Below are the code and all the weights of a small trained network. Each question names an input and a class and asks about switching units off, where a switched-off unit gives its printed mean instead of its output.

import numpy as np


def w(rows, s, z=0):
    codes = np.array(rows[::2]) - 128.0
    scale = np.full(codes.shape[1], s)
    scale[-1] = z or s
    return codes * scale


def f(y):
    return y / 2 * (1 + np.tanh(0.7978845608 * (y + 0.044715 * y**3)))


def log_softmax(a):
    a = a - a.max(-1, keepdims=True)
    return a - np.log(np.exp(a).sum(-1, keepdims=True))


def net(x, mask):
    res = np.array(x, float).reshape(1, 5) / 4 @ E
    y = f(res @ A[0][:, :-1].T + A[0][:, -1])
    res = res + np.where(mask, y, B[0][:, -1]) @ B[0][:, :-1]
    return log_softmax(res[-1] @ U[:, :-1].T + U[:, -1])


A, B = {}, {}
E = w([
[47,2,135,248],'x0',
[127,134,135,127],'x1',
[130,133,134,128],'x2',
[49,71,175,19],'x3',
[13,253,227,136],'x4',
],0.0083)
A[0] = w([
[253,102,130,113,148],'N1',
[169,38,85,87,181],'N2',
[162,50,134,98,186],'N3',
[101,79,200,41,100],'N4',
[185,160,137,224,66],'N5',
[76,59,148,205,4],'N6',
[91,67,172,62,72],'N7',
[126,41,206,190,78],'N8',
[58,147,144,113,195],'N9',
],0.011,0.0044)
B[0] = w([
[165,101,174,143,254],'N1',
[145,114,167,172,241],'N2',
[79,190,158,162,201],'N3',
[189,227,100,143,204],'N4',
[174,172,64,120,220],'N5',
[194,80,152,61,211],'N6',
[156,159,10,169,183],'N7',
[216,139,132,80,207],'N8',
[129,138,178,182,210],'N9',
],0.011,0.008)
U = w([
[187,144,169,17,157],'0',
[152,164,1,209,51],'1',
[127,139,147,173,254],'2',
[133,140,151,167,234],'3',
[123,149,220,225,9],'4',
[41,71,72,158,53],'5',
],0.0083,0.0045)

Each question gives the input, the list of numbers given to net, and the class t.
The units are the neurons (one row each of A and B). Each row of codes is followed by its name. A weight is (code - 128) times the scale printed after its matrix; where a second scale follows, it is the last column's (A, B and U).
mask holds one flag per neuron, in row order. A switched-off neuron (its flag False) gives its mean, the last column of its row in B, instead of its output. The means were averaged over made-up inputs and are rounded, as every weight is.
A unit's drop is (log p(t) with every unit on - log p(t) with that unit switched off) / (log p(t) with every unit on - log p(t) with every unit switched off).
The circuit of an input: a set's keep is (log p(t) with only the set's units on - log p(t) with every unit switched off) / (log p(t) with every unit on - log p(t) with every unit switched off). Starting from all 9 units, units are removed one at a time, each time the one whose removal leaves the highest keep (on an exact tie, the one counted first), for as long as the keep stays at least 0.8.
units of the circuit, in order: the units of the circuit, biggest drop first
unit that matters most: the unit with the biggest drop
k most important neurons: the k neurons with the biggest drops, biggest first
drop when u is switched off: that unit's drop, to one decimal
input [5,-4,0,-5,-7], class 4: 4 most important neurons -> [N2, N3, N1, N7]
input [8,1,2,-4,2], class 0: units of the circuit, in order -> [N6, N8]
input [-4,-7,8,6,-1], class 2: 2 most important neurons -> [N5, N8]
input [-3,-2,5,-6,-8], class 4: 2 most important neurons -> [N1, N2]
input [4,-7,-6,-6,-8], class 4: 3 most important neurons -> [N2, N1, N3]
input [-4,-3,-1,6,-8], class 4: units of the circuit, in order -> [N2, N3]
input [-4,8,-1,3,-8], class 3: unit that matters most -> N9
input [6,0,-7,8,-4], class 1: 4 most important neurons -> [N7, N4, N1, N3]
input [0,-2,0,-6,5], class 1: 2 most important neurons -> [N5, N1]
input [4,-3,4,0,-5], class 4: 4 most important neurons -> [N2, N3, N5, N7]
input [1,-1,4,5,0], class 1: units of the circuit, in order -> [N7, N4]
input [-3,-4,0,-4,-5], class 4: 2 most important neurons -> [N1, N2]
input [8,1,-3,-8,-4], class 0: 3 most important neurons -> [N6, N8, N7]
input [-6,7,-4,-1,-5], class 3: 3 most important neurons -> [N6, N8, N2]
input [-1,-1,-3,-7,5], class 1: unit that matters most -> N5
input [4,4,1,-4,3], class 0: drop when N1 is switched off -> 0.0
input [0,3,-5,2,-6], class 4: drop when N2 is switched off -> 0.3
input [-3,-3,5,-4,-6], class 4: drop when N2 is switched off -> 0.2
